Below is a small trained network, with its code and all its weights. Each question gives an input and a class and asks what happens when units are switched off, that is, made to give their printed mean instead of their output.

import numpy as np


def w(rows, s, z=0):
    codes = np.array(rows[::2]) - 128.0
    scale = np.full(codes.shape[1], s)
    scale[-1] = z or s
    return codes * scale


def norm(h):
    return h / np.sqrt((h * h).mean(-1, keepdims=True) + 1e-5)


def f(y):
    return y / 2 * (1 + np.tanh(0.7978845608 * (y + 0.044715 * y**3)))


def log_softmax(a):
    a = a - a.max(-1, keepdims=True)
    return a - np.log(np.exp(a).sum(-1, keepdims=True))


def net(x, mask):
    res = np.array(x, float).reshape(1, 6) / 4 @ E
    u = 0
    for l in range(3):
        y = f(norm(res) @ A[l][:, :-1].T + A[l][:, -1])
        res = res + np.where(mask[u : u + 7], y, B[l][:, -1]) @ B[l][:, :-1]
        u += 7
    return log_softmax(norm(res)[-1] @ U[:, :-1].T + U[:, -1])


A, B = {}, {}
E = w([
[159,136,118,104,115,154,106],'x0',
[134,129,130,119,117,119,129],'x1',
[136,92,191,145,57,198,151],'x2',
[100,133,139,159,142,133,123],'x3',
[177,184,217,92,166,127,208],'x4',
[2,122,175,46,135,144,91],'x5',
],0.006)
A[0] = w([
[5,9,165,130,3,182,152,134],'L0N1',
[82,148,96,181,31,104,149,159],'L0N2',
[141,59,199,175,111,141,160,151],'L0N3',
[146,179,191,108,165,136,83,117],'L0N4',
[86,110,44,132,152,72,3,92],'L0N5',
[128,58,130,85,110,124,159,2],'L0N6',
[155,177,86,78,116,126,153,54],'L0N7',
],0.0057,0.003)
B[0] = w([
[199,132,111,107,216,200,54,254],'L0N1',
[241,78,84,126,130,99,40,166],'L0N2',
[180,138,145,120,47,179,158,179],'L0N3',
[104,168,176,172,155,93,110,148],'L0N4',
[51,176,115,125,1,99,182,228],'L0N5',
[50,105,147,158,178,135,103,102],'L0N6',
[52,110,131,181,205,103,90,119],'L0N7',
],0.0052,0.0042)
A[1] = w([
[128,90,67,131,121,105,99,17],'L1N1',
[154,196,149,178,197,24,139,188],'L1N2',
[118,138,137,154,149,131,78,63],'L1N3',
[45,246,40,84,102,84,93,226],'L1N4',
[2,32,90,85,106,136,76,2],'L1N5',
[138,125,172,65,189,120,89,227],'L1N6',
[106,176,218,49,159,161,113,59],'L1N7',
],0.0065,0.0017)
B[1] = w([
[96,132,67,204,15,190,94,143],'L1N1',
[165,98,59,42,188,70,38,215],'L1N2',
[164,93,112,205,181,75,95,122],'L1N3',
[108,173,106,168,133,99,179,254],'L1N4',
[145,116,57,2,181,218,196,193],'L1N5',
[113,127,71,201,161,26,154,181],'L1N6',
[107,78,194,122,90,31,123,204],'L1N7',
],0.0071,0.0048)
A[2] = w([
[6,140,130,35,142,42,165,55],'L2N1',
[184,114,1,135,64,157,63,134],'L2N2',
[103,64,110,119,81,232,70,112],'L2N3',
[138,78,97,61,181,186,39,114],'L2N4',
[177,111,24,205,48,133,85,4],'L2N5',
[159,62,213,178,98,132,155,168],'L2N6',
[62,109,146,69,100,127,214,45],'L2N7',
],0.0069,0.0027)
B[2] = w([
[101,85,124,236,81,182,131,223],'L2N1',
[33,145,198,180,171,85,136,255],'L2N2',
[250,144,175,108,157,103,116,177],'L2N3',
[148,169,116,2,188,105,97,169],'L2N4',
[105,23,168,156,51,121,97,206],'L2N5',
[151,175,181,143,53,202,128,180],'L2N6',
[97,62,142,67,153,220,33,145],'L2N7',
],0.0071,0.0061)
U = w([
[70,108,75,194,114,51,146,227],'0',
[217,159,81,56,220,101,58,164],'1',
[177,93,220,155,69,211,80,222],'2',
[224,194,169,144,25,211,254,12],'3',
[22,161,57,108,121,199,166,5],'4',
],0.0071,0.0027)

Each question gives the input, the list of numbers given to net, and the class t.
The units are the neurons (one row each of A and B). Each row of codes is followed by its name. A weight is (code - 128) times the scale printed after its matrix; where a second scale follows, it is the last column's (A, B and U).
mask holds one flag per neuron, layer by layer. A switched-off neuron (its flag False) gives its mean, the last column of its row in B, instead of its output. The means were averaged over made-up inputs and are rounded, as every weight is.
A unit's drop is (log p(t) with every unit on - log p(t) with that unit switched off) / (log p(t) with every unit on - log p(t) with every unit switched off).
The circuit of an input: a set's keep is (log p(t) with only the set's units on - log p(t) with every unit switched off) / (log p(t) with every unit on - log p(t) with every unit switched off). Starting from the 12 units with the biggest drops (on a tie, the unit counted first), units are removed one at a time, each time the one whose removal leaves the highest keep (on an exact tie, the one counted first), for as long as the keep stays at least 0.8.
units of the circuit, in order: the units of the circuit, biggest drop first
most important unit: the unit with the biggest drop
k most important neurons: the k neurons with the biggest drops, biggest first
top k neurons in layer l: the k neurons of layer l with the biggest drops, biggest first
drop of u: that unit's drop, to one decimal
input [3,0,7,3,0,3], class 1: most important neuron -> L0N1
input [-7,7,1,-7,-5,2], class 1: 4 most important neurons -> L0N1, L1N5, L2N3, L2N4
input [-8,-1,-3,-8,8,4], class 0: units of the circuit, in order -> L2N1, L1N6
input [-4,5,-2,0,6,5], class 0: top 2 neurons in layer 1 -> L1N6, L1N2
input [3,3,-6,5,-4,2], class 4: units of the circuit, in order -> L1N5, L0N5
input [-4,-8,-2,2,-8,4], class 4: 3 most important neurons -> L1N5, L0N5, L1N4
input [-4,-1,-4,-1,-8,7], class 4: units of the circuit, in order -> L1N5, L1N2
input [-4,-5,2,-5,-6,1], class 1: 4 most important neurons -> L0N1, L2N4, L1N5, L2N3
input [-8,-6,-1,4,1,-8], class 1: 3 most important neurons -> L1N2, L0N5, L2N1
input [-7,-8,-2,5,-3,3], class 4: 3 most important neurons -> L1N5, L0N5, L1N4
input [3,0,-2,7,-5,5], class 4: 3 most important neurons -> L0N5, L1N5, L1N4
input [-8,-5,2,8,-2,1], class 1: 2 most important neurons -> L2N4, L1N4
input [6,3,0,1,7,-4], class 1: top 2 neurons in layer 0 -> L0N5, L0N7
input [-6,8,-4,5,-3,2], class 4: units of the circuit, in order -> L1N5
input [8,7,2,-7,-2,1], class 1: 3 most important neurons -> L2N4, L1N4, L2N3
input [-2,2,-8,-1,0,2], class 4: top 3 neurons in layer 0 -> L0N5, L0N1, L0N2
input [4,2,1,6,-3,4], class 1: drop of L0N1 -> 0.5
input [-4,5,-2,-5,7,7], class 0: drop of L0N5 -> 0.1
input [-1,-3,-4,5,6,5], class 0: drop of L2N1 -> 0.2
input [7,4,-1,-5,6,-4], class 1: most important unit -> L1N2
input [-7,-3,-5,1,-1,4], class 4: drop of L1N2 -> 0.0
